A = [140 135 127 102 143]
Find the third entry from the left.
Answer: 127
Find the first entry from the left.
Answer: 140
Find the entry just right of 127.
Answer: 102

[[132 141 127 134]
 [126 155 147 118]
 [125 118 117 123]
 [121 114 141 121]
 [124 151 138 124]]
Rows and columns are numbered from 0.
The entry in the bottom-right corner is 124
The entry in the bottom-left corner: 124
The top-right entry -> 134
The entry just left of 114 is 121
The smallest entry: 114
The entry just right of 125 -> 118
Give the entry in row 0 and column 2.
127
The bottom entry of the column that holds the smallest entry: 151

Read these off the table that follows.
1) The top entry of the column that holds the largest entry?
2) The entry directly below the smallest entry?
3) The entry just left of the largest entry?
4) The first entry in reading order?
5) The fourth entry in reading order?
6) The bottom-right entry?
7) The first entry of the smallest entry's row?
8) The smallest entry?
[[137 132 133 127 136 132 134 118 122 128 138 126 137 118 132 129]
 [124 131 124 128 126 134 129 127 143 135 129 127 123 135 123 127]
 [124 124 125 125 124 126 125 135 127 130 125 129 139 125 139 126]
 [130 125 126 128 127 124 130 136 120 120 125 130 132 126 136 130]
 [132 135 135 116 126 131 126 136 132 125 133 130 131 128 136 127]
 [123 119 145 117 116 122 112 130 105 125 120 124 141 119 141 123]
 [131 131 130 127 131 133 135 123 136 130 131 126 121 132 119 132]
 [124 125 123 125 129 121 135 133 125 128 125 132 129 133 123 131]
 [126 127 119 122 128 118 136 149 132 124 121 138 122 142 125 133]
 [126 125 120 126 127 123 126 140 130 132 125 133 129 134 132 126]
 [128 130 123 124 125 130 138 133 130 120 129 129 125 131 126 132]]
1) 118
2) 136
3) 136
4) 137
5) 127
6) 132
7) 123
8) 105

data =
[[130 128 126 134 141 123 134 119 120 140 133 134 141]
 [147 136 134 130 140 135 139 112 118 123 143 127 120]
 [116 110 152 111 128 120 119 142 144 153 110 122 138]]
Counting starts at 0.
What is the entry just right of 116? 110
What is the entry in row 0 and column 1? 128
What is the top-right entry? 141
What is the bottom-right entry? 138
What is the bottom-left entry? 116
The entry in row 0 and column 0 is 130
The entry just left of 127: 143
The entry in row 1 and column 0 -> 147
The entry directly above 135 -> 123
What is the entry in row 1 and column 1? 136
The centre entry is 139
The entry at row 2, column 2 is 152

array([120, 105, 127, 157, 135, 102])
The maximum: 157
The entry just left of the largest entry -> 127

W = 137  129  138  107  143  134  132  120  114  134   99  130  121  116  133  134
Find the 1st entry from the right.
Answer: 134
The first entry -> 137
The entry just left of 121: 130
The 2nd smallest entry: 107
Find the minimum.
Answer: 99

Questions about the array below.
1) Find the smallest entry in the last column.
2) Find the bottom entry of the column that holds the largest entry.
3) Find the third entry in reading order.
4) Find the entry in the top-right corner.
5) Find the second entry in reading order.
6) Find the second entry on the diagonal from the top-right corner.
7) Find the entry directly below 128.
8) Find the largest entry in the last column.
[[142 141 140 124 128]
 [133 131 144 115 137]
 [130 133 132 143 143]
 [105 115 127 130 120]]
1) 120
2) 127
3) 140
4) 128
5) 141
6) 115
7) 137
8) 143

[[104 129 134 116 122 115 101 155 115]
 [124 105 123 118 127 154 126 137 125]
 [128 127 151 110 148 112 123 139 132]]
Indices start at 0.
The maximum is 155
The entry just left of the largest entry: 101
What is the bottom-left entry?
Answer: 128
The entry in the bottom-right corner -> 132
What is the entry at the centre?
Answer: 127
The entry in row 0 and column 1: 129
The entry directly above 124: 104
The entry directly below the centre entry -> 148
The entry directly below 101: 126
The entry just left of the smallest entry: 115

Questions about the row below.
1) Which number is the third entry from the left?
2) Which number is the maximum?
[122 115 101 128]
1) 101
2) 128

B =
[[146 133 141 109 143 146 134 111 110 113 143 109]
 [140 117 120 138 121 141 116 136 136 138 121 135]
 [111 140 134 134 132 111 141 133 135 130 132 137]
 [141 129 134 120 136 141 129 120 120 122 136 119]
 [150 118 124 129 126 150 116 128 127 132 126 126]
 [109 144 137 130 136 109 145 130 132 127 136 134]
 [137 140 146 108 147 137 142 110 109 110 147 109]
 [123 124 120 146 119 123 123 144 145 144 119 146]
 [125 143 144 116 144 125 145 117 118 115 144 118]
 [121 126 121 146 120 121 125 143 145 142 120 146]
 [144 128 134 120 135 144 128 120 119 122 135 118]
 [121 150 150 110 150 120 153 112 112 109 150 113]
 [149 130 138 112 141 149 130 113 112 115 141 110]
 [117 144 142 122 141 117 146 123 124 120 141 125]
 [126 126 123 141 123 126 125 139 140 138 123 140]
 [145 118 123 132 125 145 117 131 131 134 124 130]]
Indices start at 0.
What is the smallest entry?
Answer: 108
The top entry of the column that holds the largest entry -> 134
What is the entry at row 1, column 0?
Answer: 140
The entry at row 0, column 0: 146
The entry just left of the largest entry: 120
What is the entry in row 0 and column 1?
Answer: 133
What is the entry in the bottom-left corner?
Answer: 145
The maximum -> 153
The bottom entry of the column that holds the smallest entry -> 132
What is the entry in the bottom-right corner?
Answer: 130
The entry just right of the smallest entry is 147
The entry just right of the largest entry -> 112
What is the entry just left of 139?
Answer: 125
What is the entry in row 2 and column 1?
Answer: 140
What is the entry directly below the largest entry?
Answer: 130
What is the entry at row 2, column 0?
Answer: 111
The entry at row 1, column 1 -> 117
The entry at row 0, column 2: 141
What is the bottom entry of the column that holds the largest entry?
Answer: 117
What is the entry directly above the largest entry?
Answer: 128
